Below are the code and all the weights of a small trained network. Each question names an input and a class and asks about switching units off, where a switched-off unit gives its printed mean instead of its output.

import numpy as np


def w(rows, s, z=0):
    codes = np.array(rows[::2]) - 128.0
    scale = np.full(codes.shape[1], s)
    scale[-1] = z or s
    return codes * scale


def f(y):
    return np.maximum(y, 0)


def log_softmax(a):
    a = a - a.max(-1, keepdims=True)
    return a - np.log(np.exp(a).sum(-1, keepdims=True))


def net(x, mask):
    res = np.array(x, float).reshape(1, 5) / 4 @ E
    y = f(res @ A[0][:, :-1].T + A[0][:, -1])
    res = res + np.where(mask, y, B[0][:, -1]) @ B[0][:, :-1]
    return log_softmax(res[-1] @ U[:, :-1].T + U[:, -1])


A, B = {}, {}
E = w([
[150,116,157,38,173,124,218,154,65,120,41],'x0',
[73,216,131,194,153,109,213,52,44,37,124],'x1',
[169,150,91,129,9,65,146,153,115,117,157],'x2',
[103,120,207,151,65,126,145,128,216,132,65],'x3',
[130,231,208,129,121,120,154,156,84,205,111],'x4',
],0.011)
A[0] = w([
[149,128,134,115,38,89,100,139,168,119,159,5],'n0',
[52,171,167,123,188,163,231,68,83,56,47,74],'n1',
[110,121,112,175,129,144,2,102,216,142,195,139],'n2',
[133,229,113,107,123,82,117,155,66,136,92,113],'n3',
[138,7,159,50,157,174,129,160,185,118,60,90],'n4',
[118,171,153,63,201,201,127,110,96,92,170,203],'n5',
[154,11,30,88,127,106,83,133,148,43,120,163],'n6',
[114,192,122,177,130,139,148,76,102,44,141,136],'n7',
[115,43,50,95,125,114,110,149,150,82,125,181],'n8',
[121,170,140,192,149,86,178,68,82,12,184,178],'n9',
[121,123,133,185,64,78,119,174,127,144,124,21],'n10',
[68,153,122,147,110,101,164,82,106,49,155,128],'n11',
[140,104,189,47,158,186,202,177,187,172,76,26],'n12',
[106,79,136,134,88,151,76,123,226,138,130,187],'n13',
[160,106,95,133,62,130,180,101,74,101,179,244],'n14',
[171,118,105,66,152,126,163,130,29,166,165,139],'n15',
[110,105,111,184,118,174,52,109,176,159,184,51],'n16',
[150,66,54,99,168,113,106,47,99,60,111,132],'n17',
],0.0089,0.0021)
B[0] = w([
[103,152,123,161,179,143,98,139,135,67,119,182],'n0',
[76,173,108,248,186,216,152,160,176,61,75,241],'n1',
[98,88,191,227,193,88,161,155,190,137,170,249],'n2',
[135,93,88,99,84,90,144,184,84,172,147,180],'n3',
[172,119,158,69,95,98,80,47,176,75,107,227],'n4',
[138,140,110,146,118,197,79,202,93,125,126,184],'n5',
[211,104,58,1,67,126,210,100,104,114,142,248],'n6',
[134,167,102,96,90,143,99,98,180,121,88,205],'n7',
[169,131,81,128,79,149,204,84,122,104,170,214],'n8',
[104,212,107,62,62,179,143,76,156,107,57,234],'n9',
[117,194,157,100,143,148,107,131,130,128,132,164],'n10',
[115,170,114,161,112,144,141,57,163,130,91,200],'n11',
[115,136,170,111,96,54,97,128,141,154,151,205],'n12',
[161,77,150,122,182,56,137,126,161,63,158,220],'n13',
[146,136,98,90,130,132,148,174,125,134,105,190],'n14',
[161,122,120,97,160,142,83,222,122,133,154,189],'n15',
[60,126,223,191,178,83,136,130,170,161,142,214],'n16',
[100,186,76,172,150,149,117,127,60,139,69,212],'n17',
],0.0095,0.016)
U = w([
[77,51,186,130,92,199,152,17,65,181,159,6],'0',
[133,40,195,204,101,124,165,25,107,136,70,36],'1',
[148,199,197,60,78,98,73,134,114,206,119,121],'2',
[58,160,196,220,254,155,96,178,167,115,122,158],'3',
[97,185,80,155,124,184,205,30,159,90,74,162],'4',
[148,30,172,122,162,53,154,69,195,114,201,131],'5',
[147,106,91,142,151,71,218,200,36,199,225,145],'6',
[168,126,33,93,171,201,143,140,82,78,137,128],'7',
],0.008,0.0027)

Each question gives the input, the list of numbers given to net, and the class t.
The units are the neurons (one row each of A and B). Each row of codes is followed by its name. A weight is (code - 128) times the scale printed after its matrix; where a second scale follows, it is the last column's (A, B and U).
mask holds one flag per neuron, in row order. A switched-off neuron (its flag False) gives its mean, the last column of its row in B, instead of its output. The means were averaged over made-up inputs and are rounded, as every weight is.
A unit's drop is (log p(t) with every unit on - log p(t) with that unit switched off) / (log p(t) with every unit on - log p(t) with every unit switched off).
The circuit of an input: a set's keep is (log p(t) with only the set's units on - log p(t) with every unit switched off) / (log p(t) with every unit on - log p(t) with every unit switched off). Starting from the 12 units with the biggest drops (on a tie, the unit counted first), units are removed one at a time, each time the one whose removal leaves the highest keep (on an exact tie, the one counted first), for as long as the keep stays at least 0.8.
units of the circuit, in order: the units of the circuit, biggest drop first
unit that matters most: the unit with the biggest drop
top k neurons: the k neurons with the biggest drops, biggest first
drop of u: that unit's drop, to one decimal
input [-2,-7,4,8,4], class 5: top 3 neurons : [n1; n13; n17]
input [0,4,7,-7,4], class 7: top 4 neurons : [n15; n12; n16; n3]
input [8,-7,-7,1,-3], class 5: units of the circuit, in order : [n4]
input [-3,-2,-4,-6,-2], class 6: units of the circuit, in order : [n1; n4; n9]
input [-8,0,-2,-6,-6], class 5: top 2 neurons : [n2; n6]
input [7,-5,1,-8,3], class 6: top 2 neurons : [n9; n7]
input [-1,0,1,1,-8], class 5: top 3 neurons : [n1; n9; n13]
input [5,2,8,-7,4], class 7: top 2 neurons : [n2; n16]
input [1,-1,-4,-1,-6], class 7: units of the circuit, in order : [n6; n9]
input [5,4,2,-5,3], class 7: top 2 neurons : [n15; n3]
input [-1,3,8,-6,-3], class 7: top 2 neurons : [n15; n14]
input [5,-7,8,5,1], class 5: top 2 neurons : [n9; n13]
input [1,0,8,-6,1], class 7: top 3 neurons : [n2; n16; n12]
input [3,-3,-5,-2,1], class 2: unit that matters most : n2
input [5,3,-3,-8,7], class 7: top 3 neurons : [n2; n16; n3]
input [7,3,4,6,8], class 3: top 2 neurons : [n1; n6]
input [-5,-1,8,-2,2], class 3: top 2 neurons : [n6; n0]
input [6,-8,-7,4,6], class 2: top 2 neurons : [n2; n12]
input [2,-1,0,-4,4], class 6: top 2 neurons : [n9; n4]
input [-7,-7,5,8,3], class 3: unit that matters most : n0
input [2,1,0,4,3], class 3: drop of n8 : 0.2
input [1,-2,-4,-8,4], class 6: drop of n1 : 0.3
input [6,0,5,-8,8], class 6: drop of n3 : 0.1
input [1,0,-6,-3,1], class 3: drop of n8 : 0.1
